Below are the code and all the weights of a small trained network. Each question names an input and a target symbol and asks about switching units off, where a switched-off unit gives its printed mean instead of its output.

import numpy as np


def w(rows, s, z=0):
    codes = np.array(rows[::2]) - 128.0
    scale = np.full(codes.shape[1], s)
    scale[-1] = z or s
    return codes * scale


def softmax(a):
    e = np.exp(a - a.max(-1, keepdims=True))
    return e / e.sum(-1, keepdims=True)


def log_softmax(a):
    a = a - a.max(-1, keepdims=True)
    return a - np.log(np.exp(a).sum(-1, keepdims=True))


def net(x, mask):
    ids = ['αβγδεηθλμπστφω'.index(c) for c in x.split()]
    T = len(ids)
    res = E[ids] + P[:T]
    u = 0
    for l in range(2):
        r = res
        for j in range(3):
            rows = slice(4 * j, 4 * j + 4)
            q, k, v = (r @ M[l][rows].T for M in (Q, K, V))
            z = softmax(np.where(np.tri(T) > 0, q @ k.T / 4**0.5, -1e9)) @ v
            o = O[l][rows]
            res = res + np.where(mask[u + j], z, o[:, -1]) @ o[:, :-1]
        u += 3
    return log_softmax(res[-1] @ U[:, :-1].T + U[:, -1])


Q, K, V, O = {}, {}, {}, {}
E = w([
[127,124,178],'α',
[175,252,131],'β',
[170,153,131],'γ',
[89,125,22],'δ',
[149,179,57],'ε',
[202,174,142],'η',
[85,105,115],'θ',
[139,205,187],'λ',
[165,98,66],'μ',
[143,144,134],'π',
[138,159,120],'σ',
[102,156,141],'τ',
[89,210,123],'φ',
[136,149,35],'ω',
],0.017)
P = w([
[102,147,5],'0',
[207,155,166],'1',
[200,155,152],'2',
[200,166,171],'3',
[196,142,151],'4',
[178,159,152],'5',
[175,157,145],'6',
[175,176,139],'7',
[171,141,138],'8',
[150,129,135],'9',
[142,100,122],'10',
],0.011)
Q[0] = w([
[197,109,108],'L0H1',
[37,115,168],'L0H1',
[196,255,128],'L0H1',
[186,130,206],'L0H1',
[79,51,247],'L0H2',
[49,200,181],'L0H2',
[201,95,249],'L0H2',
[105,250,35],'L0H2',
[96,109,219],'L0H3',
[2,156,47],'L0H3',
[133,164,210],'L0H3',
[205,126,155],'L0H3',
],0.0074)
K[0] = w([
[239,131,110],'L0H1',
[111,186,91],'L0H1',
[160,220,161],'L0H1',
[102,130,193],'L0H1',
[119,146,210],'L0H2',
[205,104,107],'L0H2',
[113,143,166],'L0H2',
[192,111,59],'L0H2',
[107,5,182],'L0H3',
[145,147,170],'L0H3',
[98,33,118],'L0H3',
[113,106,64],'L0H3',
],0.013)
V[0] = w([
[114,186,170],'L0H1',
[178,165,80],'L0H1',
[102,151,2],'L0H1',
[204,128,155],'L0H1',
[2,171,202],'L0H2',
[207,73,121],'L0H2',
[116,86,149],'L0H2',
[140,115,145],'L0H2',
[175,249,146],'L0H3',
[76,53,175],'L0H3',
[112,157,143],'L0H3',
[23,85,124],'L0H3',
],0.0099)
O[0] = w([
[93,2,69,177],'L0H1',
[169,92,221,218],'L0H1',
[250,164,156,130],'L0H1',
[46,72,173,202],'L0H1',
[40,225,88,19],'L0H2',
[100,44,126,147],'L0H2',
[13,100,89,77],'L0H2',
[100,90,88,114],'L0H2',
[111,144,233,239],'L0H3',
[103,53,48,2],'L0H3',
[140,218,153,131],'L0H3',
[205,208,42,36],'L0H3',
],0.0045,0.0097)
Q[1] = w([
[110,90,96],'L1H1',
[68,95,25],'L1H1',
[92,207,151],'L1H1',
[162,182,129],'L1H1',
[177,162,206],'L1H2',
[98,84,37],'L1H2',
[165,169,117],'L1H2',
[149,130,194],'L1H2',
[87,187,128],'L1H3',
[127,172,4],'L1H3',
[152,93,133],'L1H3',
[63,124,148],'L1H3',
],0.012)
K[1] = w([
[96,104,220],'L1H1',
[109,62,185],'L1H1',
[168,171,141],'L1H1',
[79,40,21],'L1H1',
[108,210,52],'L1H2',
[66,80,177],'L1H2',
[115,150,125],'L1H2',
[169,173,5],'L1H2',
[97,113,90],'L1H3',
[181,124,101],'L1H3',
[193,96,212],'L1H3',
[43,91,87],'L1H3',
],0.012)
V[1] = w([
[79,118,76],'L1H1',
[129,110,115],'L1H1',
[169,153,136],'L1H1',
[115,131,84],'L1H1',
[196,136,31],'L1H2',
[94,184,41],'L1H2',
[154,4,82],'L1H2',
[75,103,155],'L1H2',
[140,168,82],'L1H3',
[190,106,154],'L1H3',
[111,140,142],'L1H3',
[180,139,170],'L1H3',
],0.015)
O[1] = w([
[119,44,125,7],'L1H1',
[150,129,137,106],'L1H1',
[135,155,18,229],'L1H1',
[138,118,107,87],'L1H1',
[216,116,37,233],'L1H2',
[126,2,67,94],'L1H2',
[226,159,184,31],'L1H2',
[140,112,150,10],'L1H2',
[55,41,172,73],'L1H3',
[55,163,137,218],'L1H3',
[130,110,85,137],'L1H3',
[50,142,121,239],'L1H3',
],0.0063,0.018)
U = w([
[137,190,66,204],'α',
[139,162,94,201],'β',
[148,186,63,70],'γ',
[151,150,118,136],'δ',
[253,164,145,108],'ε',
[146,181,210,117],'η',
[168,143,54,26],'θ',
[77,194,89,1],'λ',
[149,163,137,107],'μ',
[131,119,97,114],'π',
[77,128,52,37],'σ',
[185,57,121,163],'τ',
[155,101,163,194],'φ',
[88,130,137,117],'ω',
],0.0065,0.012)

Each question gives the input, a string of symbols that net reads in full, and the target symbol t.
The units are the heads (4 rows each of Q, K, V and O). Each row of codes is followed by its name. A weight is (code - 128) times the scale printed after its matrix; where a second scale follows, it is the last column's (O and U).
mask holds one flag per head, layer by layer. A switched-off head (its flag False) gives its mean, the last column of its rows in O, instead of its output. The means were averaged over made-up inputs and are rounded, as every weight is.
A unit's drop is (log p(t) with every unit on - log p(t) with that unit switched off) / (log p(t) with every unit on - log p(t) with every unit switched off).
The circuit of an input: a set's keep is (log p(t) with only the set's units on - log p(t) with every unit switched off) / (log p(t) with every unit on - log p(t) with every unit switched off). Starting from all 6 units, units are removed one at a time, each time the one whose removal leaves the highest keep (on an exact tie, the one counted first), for as long as the keep stays at least 0.8.
units of the circuit, in order: the units of the circuit, biggest drop first
heads that matter: for each layer, one digit per head in row order, 1 if its drop is at least 0.15 and else 0, layers parted by /
drop of u: that unit's drop, to one decimal
input φ η φ μ μ δ ω τ ε, target σ: units of the circuit, in order => L1H2; L0H2; L0H3
input η δ ω η γ, target η: units of the circuit, in order => L1H2
input μ η θ ε ω λ η, target ε: units of the circuit, in order => L1H2; L0H3
input η λ η η λ φ θ, target η: units of the circuit, in order => L1H2; L0H3
input η β α η μ μ, target η: heads that matter => 001 / 010
input θ μ θ β η μ, target τ: units of the circuit, in order => L0H3; L1H2; L1H1; L0H1
input θ α α δ μ η η τ, target τ: units of the circuit, in order => L0H3; L1H2; L1H1; L0H2
input μ γ δ η γ δ μ β, target ε: units of the circuit, in order => L1H2; L0H2; L0H3
input μ γ ω φ τ, target ε: heads that matter => 011 / 010
input θ μ μ θ φ θ α λ μ λ μ, target τ: units of the circuit, in order => L0H3; L1H2; L0H1; L1H1
input η β β, target η: units of the circuit, in order => L1H2; L0H3
input η μ α α μ θ μ μ σ λ μ, target η: units of the circuit, in order => L1H2; L1H1
input θ μ η μ α τ β α η, target τ: units of the circuit, in order => L0H3; L1H2; L1H1; L0H2
input η θ φ η β δ γ η α φ λ, target η: units of the circuit, in order => L1H2
input μ μ μ λ α, target ε: heads that matter => 011 / 011
input φ φ σ μ η μ, target σ: drop of L0H2 => 0.5
input μ ω φ σ φ δ φ α φ β μ, target ε: drop of L0H2 => 0.1
input μ θ η φ μ μ φ φ μ π, target ε: drop of L1H1 => 0.0
